Below are the code and all the weights of a small trained network. Each question names an input and a class and asks about switching units off, where a switched-off unit gives its printed mean instead of its output.

import numpy as np


def w(rows, s, z=0):
    codes = np.array(rows[::2]) - 128.0
    scale = np.full(codes.shape[1], s)
    scale[-1] = z or s
    return codes * scale


def norm(h):
    return h / np.sqrt((h * h).mean(-1, keepdims=True) + 1e-5)


def f(y):
    return y / 2 * (1 + np.tanh(0.7978845608 * (y + 0.044715 * y**3)))


def log_softmax(a):
    a = a - a.max(-1, keepdims=True)
    return a - np.log(np.exp(a).sum(-1, keepdims=True))


def net(x, mask):
    res = np.array(x, float).reshape(1, 2) / 4 @ E
    u = 0
    for l in range(4):
        y = f(norm(res) @ A[l][:, :-1].T + A[l][:, -1])
        res = res + np.where(mask[u : u + 7], y, B[l][:, -1]) @ B[l][:, :-1]
        u += 7
    return log_softmax(norm(res)[-1] @ U[:, :-1].T + U[:, -1])


A, B = {}, {}
E = w([
[66,231,116,53],'x0',
[158,139,88,3],'x1',
],0.0026)
A[0] = w([
[104,171,160,172,162],'0.n1',
[171,247,89,102,104],'0.n2',
[1,116,67,179,189],'0.n3',
[61,127,177,106,3],'0.n4',
[198,102,128,79,92],'0.n5',
[87,4,83,150,138],'0.n6',
[139,184,220,99,72],'0.n7',
],0.0045,0.0012)
B[0] = w([
[156,160,192,168,213],'0.n1',
[70,108,117,255,233],'0.n2',
[136,203,199,163,253],'0.n3',
[170,156,71,159,106],'0.n4',
[33,74,85,164,166],'0.n5',
[178,76,139,170,204],'0.n6',
[135,168,105,108,138],'0.n7',
],0.0059,0.0012)
A[1] = w([
[99,151,99,114,178],'1.n1',
[151,177,170,254,147],'1.n2',
[202,90,207,166,11],'1.n3',
[122,164,133,69,16],'1.n4',
[108,91,67,107,252],'1.n5',
[135,122,124,139,106],'1.n6',
[78,139,63,102,72],'1.n7',
],0.0074,0.0013)
B[1] = w([
[169,203,127,253,148],'1.n1',
[137,192,103,125,254],'1.n2',
[93,90,32,195,186],'1.n3',
[225,103,79,208,125],'1.n4',
[202,48,203,108,167],'1.n5',
[119,124,119,67,127],'1.n6',
[186,105,154,220,156],'1.n7',
],0.0058,0.0055)
A[2] = w([
[99,110,2,98,40],'2.n1',
[83,230,171,115,126],'2.n2',
[72,157,107,165,64],'2.n3',
[164,190,227,232,130],'2.n4',
[142,225,157,27,142],'2.n5',
[141,4,137,176,232],'2.n6',
[191,206,225,157,247],'2.n7',
],0.0057,0.0011)
B[2] = w([
[158,158,101,189,125],'2.n1',
[105,105,195,92,195],'2.n2',
[150,53,131,172,158],'2.n3',
[163,147,67,66,254],'2.n4',
[94,151,148,255,144],'2.n5',
[121,179,155,122,235],'2.n6',
[141,156,115,122,223],'2.n7',
],0.0074,0.0041)
A[3] = w([
[154,80,109,103,142],'3.n1',
[120,161,97,118,178],'3.n2',
[162,146,115,134,141],'3.n3',
[126,75,250,89,114],'3.n4',
[145,76,176,104,56],'3.n5',
[117,141,104,165,98],'3.n6',
[74,121,103,87,2],'3.n7',
],0.013,0.0019)
B[3] = w([
[82,174,108,1,175],'3.n1',
[127,55,198,80,217],'3.n2',
[142,86,84,70,208],'3.n3',
[12,79,85,74,252],'3.n4',
[14,166,119,120,191],'3.n5',
[97,117,117,158,200],'3.n6',
[144,74,131,65,91],'3.n7',
],0.007,0.0039)
U = w([
[123,93,52,235,189],'0',
[36,95,90,54,183],'1',
[149,250,174,167,158],'2',
[224,136,78,56,182],'3',
[140,79,132,126,48],'4',
[143,53,233,132,2],'5',
[138,81,165,129,39],'6',
[129,108,171,129,26],'7',
],0.014,0.0087)

Each question gives the input, the list of numbers given to net, and the class t.
The units are the neurons (one row each of A and B). Each row of codes is followed by its name. A weight is (code - 128) times the scale printed after its matrix; where a second scale follows, it is the last column's (A, B and U).
mask holds one flag per neuron, layer by layer. A switched-off neuron (its flag False) gives its mean, the last column of its row in B, instead of its output. The means were averaged over made-up inputs and are rounded, as every weight is.
A unit's drop is (log p(t) with every unit on - log p(t) with that unit switched off) / (log p(t) with every unit on - log p(t) with every unit switched off).
The circuit of an input: a set's keep is (log p(t) with only the set's units on - log p(t) with every unit switched off) / (log p(t) with every unit on - log p(t) with every unit switched off). Starting from the 12 units with the biggest drops (on a tie, the unit counted first), units are removed one at a time, each time the one whose removal leaves the highest keep (on an exact tie, the one counted first), for as long as the keep stays at least 0.8.
circuit, biggest first: the units of the circuit, biggest drop first
unit that matters most: the unit with the biggest drop
k most important neurons: the k neurons with the biggest drops, biggest first
top k neurons in layer l: the k neurons of layer l with the biggest drops, biggest first
drop when u is switched off: that unit's drop, to one decimal
input [2,-7], class 2: unit that matters most -> 1.n2
input [-2,0], class 0: circuit, biggest first -> (1.n3; 3.n4)
input [0,-6], class 0: 4 most important neurons -> (1.n3; 1.n5; 3.n1; 2.n6)
input [1,6], class 3: 2 most important neurons -> (1.n1; 1.n7)
input [-5,0], class 0: 3 most important neurons -> (2.n4; 1.n3; 2.n1)
input [1,4], class 3: 4 most important neurons -> (1.n1; 2.n2; 0.n6; 1.n7)
input [7,1], class 3: top 2 neurons in layer 3 -> (3.n4; 3.n3)
input [-4,0], class 0: top 4 neurons in layer 2 -> (2.n4; 2.n1; 2.n2; 2.n6)
input [0,-5], class 0: top 3 neurons in layer 1 -> (1.n3; 1.n5; 1.n2)
input [1,7], class 3: 3 most important neurons -> (1.n1; 1.n7; 2.n2)
input [-4,-1], class 0: 2 most important neurons -> (1.n3; 2.n4)
input [2,1], class 3: 2 most important neurons -> (1.n3; 3.n4)
input [0,-1], class 0: 3 most important neurons -> (1.n3; 1.n5; 1.n7)
input [6,-2], class 2: top neuron in layer 3 -> (3.n4)
input [-1,-3], class 0: drop when 1.n3 is switched off -> 2.0
input [2,7], class 3: drop when 1.n1 is switched off -> 0.8
